Here is a tiny trained network, its code and every weight. The questions are about switching its units off for an input and a target symbol, where a switched-off unit gives its printed mean instead of its output.

import numpy as np


def w(rows, s, z=0):
    codes = np.array(rows[::2]) - 128.0
    scale = np.full(codes.shape[1], s)
    scale[-1] = z or s
    return codes * scale


def softmax(a):
    e = np.exp(a - a.max(-1, keepdims=True))
    return e / e.sum(-1, keepdims=True)


def log_softmax(a):
    a = a - a.max(-1, keepdims=True)
    return a - np.log(np.exp(a).sum(-1, keepdims=True))


def net(x, mask):
    ids = ['αγδζμξπσω'.index(c) for c in x.split()]
    T = len(ids)
    res = E[ids] + P[:T]
    u = 0
    for l in range(3):
        r = res
        for j in range(3):
            rows = slice(3 * j, 3 * j + 3)
            q, k, v = (r @ M[l][rows].T for M in (Q, K, V))
            z = softmax(np.where(np.tri(T) > 0, q @ k.T / 3**0.5, -1e9)) @ v
            o = O[l][rows]
            res = res + np.where(mask[u + j], z, o[:, -1]) @ o[:, :-1]
        u += 3
    return log_softmax(res[-1] @ U[:, :-1].T + U[:, -1])


Q, K, V, O = {}, {}, {}, {}
E = w([
[152,106,94],'α',
[208,152,176],'γ',
[1,86,160],'δ',
[119,114,212],'ζ',
[156,86,125],'μ',
[128,133,113],'ξ',
[123,140,98],'π',
[27,99,83],'σ',
[108,178,108],'ω',
],0.016)
P = w([
[255,108,14],'0',
[109,229,140],'1',
[109,229,124],'2',
[97,218,117],'3',
[109,211,124],'4',
[107,204,121],'5',
[106,199,112],'6',
[109,191,112],'7',
],0.0048)
Q[0] = w([
[109,109,114],'L0H1',
[90,216,106],'L0H1',
[222,131,145],'L0H1',
[84,98,44],'L0H2',
[202,142,5],'L0H2',
[148,123,79],'L0H2',
[146,163,110],'L0H3',
[164,118,198],'L0H3',
[142,126,145],'L0H3',
],0.028)
K[0] = w([
[170,194,184],'L0H1',
[170,181,8],'L0H1',
[46,30,146],'L0H1',
[105,81,75],'L0H2',
[196,44,3],'L0H2',
[144,59,56],'L0H2',
[155,95,124],'L0H3',
[173,236,195],'L0H3',
[140,158,143],'L0H3',
],0.02)
V[0] = w([
[176,181,131],'L0H1',
[167,118,101],'L0H1',
[113,176,134],'L0H1',
[177,2,94],'L0H2',
[148,53,124],'L0H2',
[139,8,208],'L0H2',
[131,92,121],'L0H3',
[189,122,25],'L0H3',
[128,154,145],'L0H3',
],0.0073)
O[0] = w([
[218,36,195,170],'L0H1',
[145,24,159,135],'L0H1',
[159,161,152,197],'L0H1',
[37,230,203,60],'L0H2',
[107,180,191,84],'L0H2',
[174,197,245,7],'L0H2',
[146,143,154,119],'L0H3',
[133,2,188,66],'L0H3',
[111,140,108,120],'L0H3',
],0.0061,0.0013)
Q[1] = w([
[99,124,133],'L1H1',
[109,106,226],'L1H1',
[200,132,156],'L1H1',
[105,87,121],'L1H2',
[166,112,136],'L1H2',
[94,85,123],'L1H2',
[139,128,44],'L1H3',
[2,76,163],'L1H3',
[106,117,27],'L1H3',
],0.026)
K[1] = w([
[142,136,94],'L1H1',
[74,210,121],'L1H1',
[84,119,210],'L1H1',
[152,111,140],'L1H2',
[100,104,143],'L1H2',
[154,128,137],'L1H2',
[164,101,50],'L1H3',
[5,120,182],'L1H3',
[125,89,34],'L1H3',
],0.026)
V[1] = w([
[140,205,97],'L1H1',
[143,130,124],'L1H1',
[174,181,80],'L1H1',
[180,65,226],'L1H2',
[51,118,128],'L1H2',
[91,162,76],'L1H2',
[85,166,149],'L1H3',
[222,199,1],'L1H3',
[90,174,196],'L1H3',
],0.0098)
O[1] = w([
[146,66,168,144],'L1H1',
[121,138,133,128],'L1H1',
[122,123,175,151],'L1H1',
[71,239,151,3],'L1H2',
[149,101,83,175],'L1H2',
[166,61,106,201],'L1H2',
[151,145,134,137],'L1H3',
[51,109,247,179],'L1H3',
[210,120,68,98],'L1H3',
],0.012,0.0037)
Q[2] = w([
[83,89,26],'L2H1',
[252,117,222],'L2H1',
[120,94,146],'L2H1',
[98,118,171],'L2H2',
[239,144,168],'L2H2',
[180,161,194],'L2H2',
[69,65,145],'L2H3',
[200,143,189],'L2H3',
[166,226,146],'L2H3',
],0.023)
K[2] = w([
[110,4,182],'L2H1',
[209,176,60],'L2H1',
[82,100,107],'L2H1',
[108,157,150],'L2H2',
[207,52,171],'L2H2',
[176,151,177],'L2H2',
[40,121,107],'L2H3',
[179,78,109],'L2H3',
[234,196,108],'L2H3',
],0.023)
V[2] = w([
[79,149,178],'L2H1',
[75,138,186],'L2H1',
[140,132,130],'L2H1',
[116,88,133],'L2H2',
[119,215,182],'L2H2',
[109,4,61],'L2H2',
[99,37,53],'L2H3',
[41,112,87],'L2H3',
[77,194,139],'L2H3',
],0.0046)
O[2] = w([
[42,111,60,59],'L2H1',
[43,123,95,63],'L2H1',
[139,137,154,123],'L2H1',
[64,157,152,157],'L2H2',
[211,29,85,40],'L2H2',
[4,238,198,253],'L2H2',
[48,254,117,246],'L2H3',
[129,179,153,197],'L2H3',
[167,77,177,86],'L2H3',
],0.0044,0.0035)
U = w([
[116,204,196,59],'α',
[110,122,142,204],'γ',
[128,52,112,73],'δ',
[197,170,164,170],'ζ',
[63,89,183,5],'μ',
[123,151,70,151],'ξ',
[71,120,111,216],'π',
[129,86,160,120],'σ',
[157,145,255,219],'ω',
],0.0087,0.0027)

Each question gives the input, a string of symbols that net reads in full, and the target symbol t.
The units are the heads (3 rows each of Q, K, V and O). Each row of codes is followed by its name. A weight is (code - 128) times the scale printed after its matrix; where a second scale follows, it is the last column's (O and U).
mask holds one flag per head, layer by layer. A switched-off head (its flag False) gives its mean, the last column of its rows in O, instead of its output. The means were averaged over made-up inputs and are rounded, as every weight is.
A unit's drop is (log p(t) with every unit on - log p(t) with that unit switched off) / (log p(t) with every unit on - log p(t) with every unit switched off).
The circuit of an input: a set's keep is (log p(t) with only the set's units on - log p(t) with every unit switched off) / (log p(t) with every unit on - log p(t) with every unit switched off). Starting from all 9 units, units are removed one at a time, each time the one whose removal leaves the highest keep (on an exact tie, the one counted first), for as long as the keep stays at least 0.8.
units of the circuit, in order: the units of the circuit, biggest drop first
unit that matters most: the unit with the biggest drop
which heads matter: for each layer, one digit per head in row order, 1 if its drop is at least 0.15 and else 0, layers parted by /
input π δ ζ, target ζ: units of the circuit, in order	[L1H3]
input μ ω μ, target ζ: which heads matter	011 / 001 / 000
input γ α γ α, target δ: units of the circuit, in order	[L2H2 L1H2 L2H3 L0H1]
input α γ δ μ ζ ξ, target ζ: which heads matter	111 / 101 / 100
input γ μ π, target δ: units of the circuit, in order	[L2H2 L1H2 L2H3 L0H1]
input σ δ ω μ, target α: which heads matter	100 / 010 / 011
input μ π μ ξ, target ζ: units of the circuit, in order	[L0H2 L1H3 L2H1]
input ω γ μ, target μ: which heads matter	010 / 001 / 100
input δ α ω μ μ δ ω, target ω: units of the circuit, in order	[L1H3 L0H1 L2H1]
input δ γ δ σ ξ π, target ω: units of the circuit, in order	[L1H3 L2H1 L1H1 L0H2]
input μ γ δ γ π, target ζ: which heads matter	010 / 001 / 000
input α ζ δ δ ξ, target ξ: units of the circuit, in order	[L0H2 L1H3]
input δ μ δ δ γ δ ω μ, target ω: units of the circuit, in order	[L1H3 L2H1 L0H2]
input γ γ ξ ξ ω, target δ: units of the circuit, in order	[L2H2 L1H2 L2H3 L0H1]
input ω ζ π, target μ: units of the circuit, in order	[L1H3 L0H2]
input μ σ ω ζ δ α, target ζ: units of the circuit, in order	[L0H2 L1H3]
input σ σ σ γ ζ, target ζ: which heads matter	010 / 001 / 100
input α μ π π μ, target ξ: which heads matter	111 / 101 / 000
input γ δ ξ, target δ: unit that matters most	L1H2
input σ γ α, target α: unit that matters most	L1H2
input δ μ δ μ ω, target ω: units of the circuit, in order	[L0H1 L1H3 L2H1]
input μ σ δ, target ξ: which heads matter	000 / 001 / 000
input ω γ ω α, target μ: which heads matter	010 / 001 / 100
input μ μ ω ω σ π, target ζ: which heads matter	011 / 001 / 100
